Below are the code and all the weights of a small trained network. Each question names an input and a target symbol and asks about switching units off, where a switched-off unit gives its printed mean instead of its output.

import numpy as np


def w(rows, s, z=0):
    codes = np.array(rows[::2]) - 128.0
    scale = np.full(codes.shape[1], s)
    scale[-1] = z or s
    return codes * scale


def norm(h):
    return h / np.sqrt((h * h).mean(-1, keepdims=True) + 1e-5)


def f(y):
    return np.maximum(y, 0)


def softmax(a):
    e = np.exp(a - a.max(-1, keepdims=True))
    return e / e.sum(-1, keepdims=True)


def log_softmax(a):
    a = a - a.max(-1, keepdims=True)
    return a - np.log(np.exp(a).sum(-1, keepdims=True))


def net(x, mask):
    ids = ['ΓΠΨΩαβδεζηλμξτφ'.index(c) for c in x.split()]
    T = len(ids)
    res = E[ids] + P[:T]
    r = norm(res)
    for j in range(3):
        rows = slice(4 * j, 4 * j + 4)
        q, k, v = (r @ M[0][rows].T for M in (Q, K, V))
        z = softmax(np.where(np.tri(T) > 0, q @ k.T / 4**0.5, -1e9)) @ v
        o = O[0][rows]
        res = res + np.where(mask[j], z, o[:, -1]) @ o[:, :-1]
    y = f(norm(res) @ A[0][:, :-1].T + A[0][:, -1])
    res = res + np.where(mask[3:11], y, B[0][:, -1]) @ B[0][:, :-1]
    return log_softmax(norm(res)[-1] @ U[:, :-1].T + U[:, -1])


Q, K, V, O, A, B = {}, {}, {}, {}, {}, {}
E = w([
[127,122,94,125],'Γ',
[140,147,93,118],'Π',
[115,224,2,52],'Ψ',
[138,146,134,144],'Ω',
[111,122,131,151],'α',
[137,135,125,145],'β',
[106,218,98,51],'δ',
[181,214,150,81],'ε',
[85,126,86,116],'ζ',
[95,134,159,93],'η',
[136,146,92,117],'λ',
[138,147,134,143],'μ',
[87,140,119,102],'ξ',
[189,78,148,169],'τ',
[168,135,167,122],'φ',
],0.0048)
P = w([
[197,17,110,2],'0',
[160,229,132,142],'1',
[141,215,134,150],'2',
[135,211,135,153],'3',
[125,202,136,146],'4',
[115,185,135,151],'5',
[103,178,143,153],'6',
[97,169,140,155],'7',
[87,159,135,160],'8',
[79,159,143,166],'9',
[72,149,138,161],'10',
[70,148,140,170],'11',
[90,166,139,171],'12',
],0.00098)
Q[0] = w([
[44,178,115,226],'H0',
[86,168,158,212],'H0',
[130,112,64,9],'H0',
[61,174,11,98],'H0',
[100,114,174,115],'H1',
[108,203,105,186],'H1',
[143,106,90,122],'H1',
[164,69,108,86],'H1',
[49,147,113,166],'H2',
[139,183,165,185],'H2',
[160,133,183,180],'H2',
[38,111,164,113],'H2',
],0.011)
K[0] = w([
[111,67,117,76],'H0',
[155,98,114,43],'H0',
[52,154,148,179],'H0',
[9,97,137,130],'H0',
[133,130,91,172],'H1',
[151,101,121,77],'H1',
[96,151,161,108],'H1',
[101,166,158,158],'H1',
[65,121,121,180],'H2',
[144,179,156,178],'H2',
[172,135,163,164],'H2',
[65,82,184,133],'H2',
],0.012)
V[0] = w([
[239,126,153,162],'H0',
[253,181,59,97],'H0',
[156,87,238,201],'H0',
[126,179,207,35],'H0',
[119,124,128,104],'H1',
[141,70,103,88],'H1',
[133,165,110,163],'H1',
[143,164,94,140],'H1',
[86,118,9,157],'H2',
[53,196,149,63],'H2',
[67,67,202,199],'H2',
[109,31,99,61],'H2',
],0.0027)
O[0] = w([
[204,49,101,98,123],'H0',
[173,77,36,58,148],'H0',
[219,74,194,157,95],'H0',
[140,179,212,2,118],'H0',
[120,131,119,142,133],'H1',
[97,82,98,158,161],'H1',
[160,146,121,106,123],'H1',
[157,132,96,116,141],'H1',
[176,139,212,97,163],'H2',
[211,37,120,185,136],'H2',
[199,172,76,75,130],'H2',
[140,196,150,191,5],'H2',
],0.0028,0.002)
A[0] = w([
[107,91,104,206,250],'N0',
[119,186,252,101,112],'N1',
[58,131,150,37,100],'N2',
[183,72,98,146,15],'N3',
[81,189,174,101,103],'N4',
[184,171,240,95,104],'N5',
[255,48,235,128,100],'N6',
[104,102,167,244,76],'N7',
],0.0036,0.0022)
B[0] = w([
[168,137,161,183,255],'N0',
[173,62,159,111,171],'N1',
[174,153,180,180,170],'N2',
[158,105,184,113,145],'N3',
[96,90,175,118,175],'N4',
[129,108,48,104,163],'N5',
[2,133,124,146,187],'N6',
[184,197,133,96,198],'N7',
],0.0052,0.0028)
U = w([
[116,114,51,231,32],'Γ',
[139,142,84,123,162],'Π',
[100,230,80,96,122],'Ψ',
[145,88,119,94,186],'Ω',
[223,192,169,188,255],'α',
[225,42,104,164,49],'β',
[97,223,181,45,28],'δ',
[210,168,136,17,57],'ε',
[29,187,142,212,85],'ζ',
[163,75,237,88,139],'η',
[139,149,52,128,168],'λ',
[142,105,125,109,129],'μ',
[75,143,225,127,119],'ξ',
[97,33,163,221,47],'τ',
[10,94,123,79,232],'φ',
],0.011,0.0018)

Each question gives the input, a string of symbols that net reads in full, and the target symbol t.
The units are the heads (4 rows each of Q, K, V and O) and the neurons (one row each of A and B). Each row of codes is followed by its name. A weight is (code - 128) times the scale printed after its matrix; where a second scale follows, it is the last column's (O, A, B and U).
mask holds one flag per unit, heads first, then neurons. A switched-off unit (its flag False) gives its mean, the last column of its rows in O or B, instead of its output. The means were averaged over made-up inputs and are rounded, as every weight is.
A unit's drop is (log p(t) with every unit on - log p(t) with that unit switched off) / (log p(t) with every unit on - log p(t) with every unit switched off).
The circuit of an input: a set's keep is (log p(t) with only the set's units on - log p(t) with every unit switched off) / (log p(t) with every unit on - log p(t) with every unit switched off). Starting from all 11 units, units are removed one at a time, each time the one whose removal leaves the highest keep (on an exact tie, the one counted first), for as long as the keep stays at least 0.8.
circuit, biggest first: the units of the circuit, biggest drop first
unit that matters most: the unit with the biggest drop
k most important neurons: the k neurons with the biggest drops, biggest first
which heads matter: for each layer, one digit per head in row order, 1 if its drop is at least 0.15 and else 0, layers parted by /
drop when u is switched off: that unit's drop, to one decimal
input τ β β η, target η: unit that matters most	N2
input η α τ ε α ζ λ β λ β α, target η: circuit, biggest first	H0; N1
input ε λ ζ Π, target ζ: which heads matter	101
input α α ξ, target ξ: which heads matter	000
input ξ ε β φ μ β ξ α φ ξ α Γ α, target ξ: which heads matter	100
input φ δ φ α φ β λ ε λ β α, target φ: circuit, biggest first	H0; N6; N0
input φ Ω τ φ λ φ β τ δ β, target φ: circuit, biggest first	H0; N6
input Γ β Γ δ Γ φ α, target Γ: circuit, biggest first	H0; H2
input Γ β Γ α, target Γ: circuit, biggest first	H0; N6
input ε Π α η τ λ Γ Ψ τ α ζ ζ α, target ε: 2 most important neurons	N0; N6
input Γ δ μ, target Γ: circuit, biggest first	H0; H2
input ζ δ β λ, target ζ: circuit, biggest first	H0; H2
input ζ ζ τ Γ α α λ φ Γ, target α: which heads matter	001
input α ε μ β λ α, target α: circuit, biggest first	N7
input α φ α α λ, target α: which heads matter	100
input α α ξ α α ε η α Γ, target α: circuit, biggest first	H0; N6
input τ λ λ β, target τ: 2 most important neurons	N6; N3
input ζ ε ξ Γ Γ α ε α β α β β, target ζ: 2 most important neurons	N7; N4
input Γ η β λ Γ λ Π α α Ω β β, target Γ: drop when H0 is switched off	0.7
input ε α Γ η α ξ α λ ε α α λ β, target ε: drop when H0 is switched off	0.5
input β Ψ α α Ω ζ β β ζ β β, target β: drop when H0 is switched off	0.5
input Ψ η ξ α Ω β, target Ψ: circuit, biggest first	H0
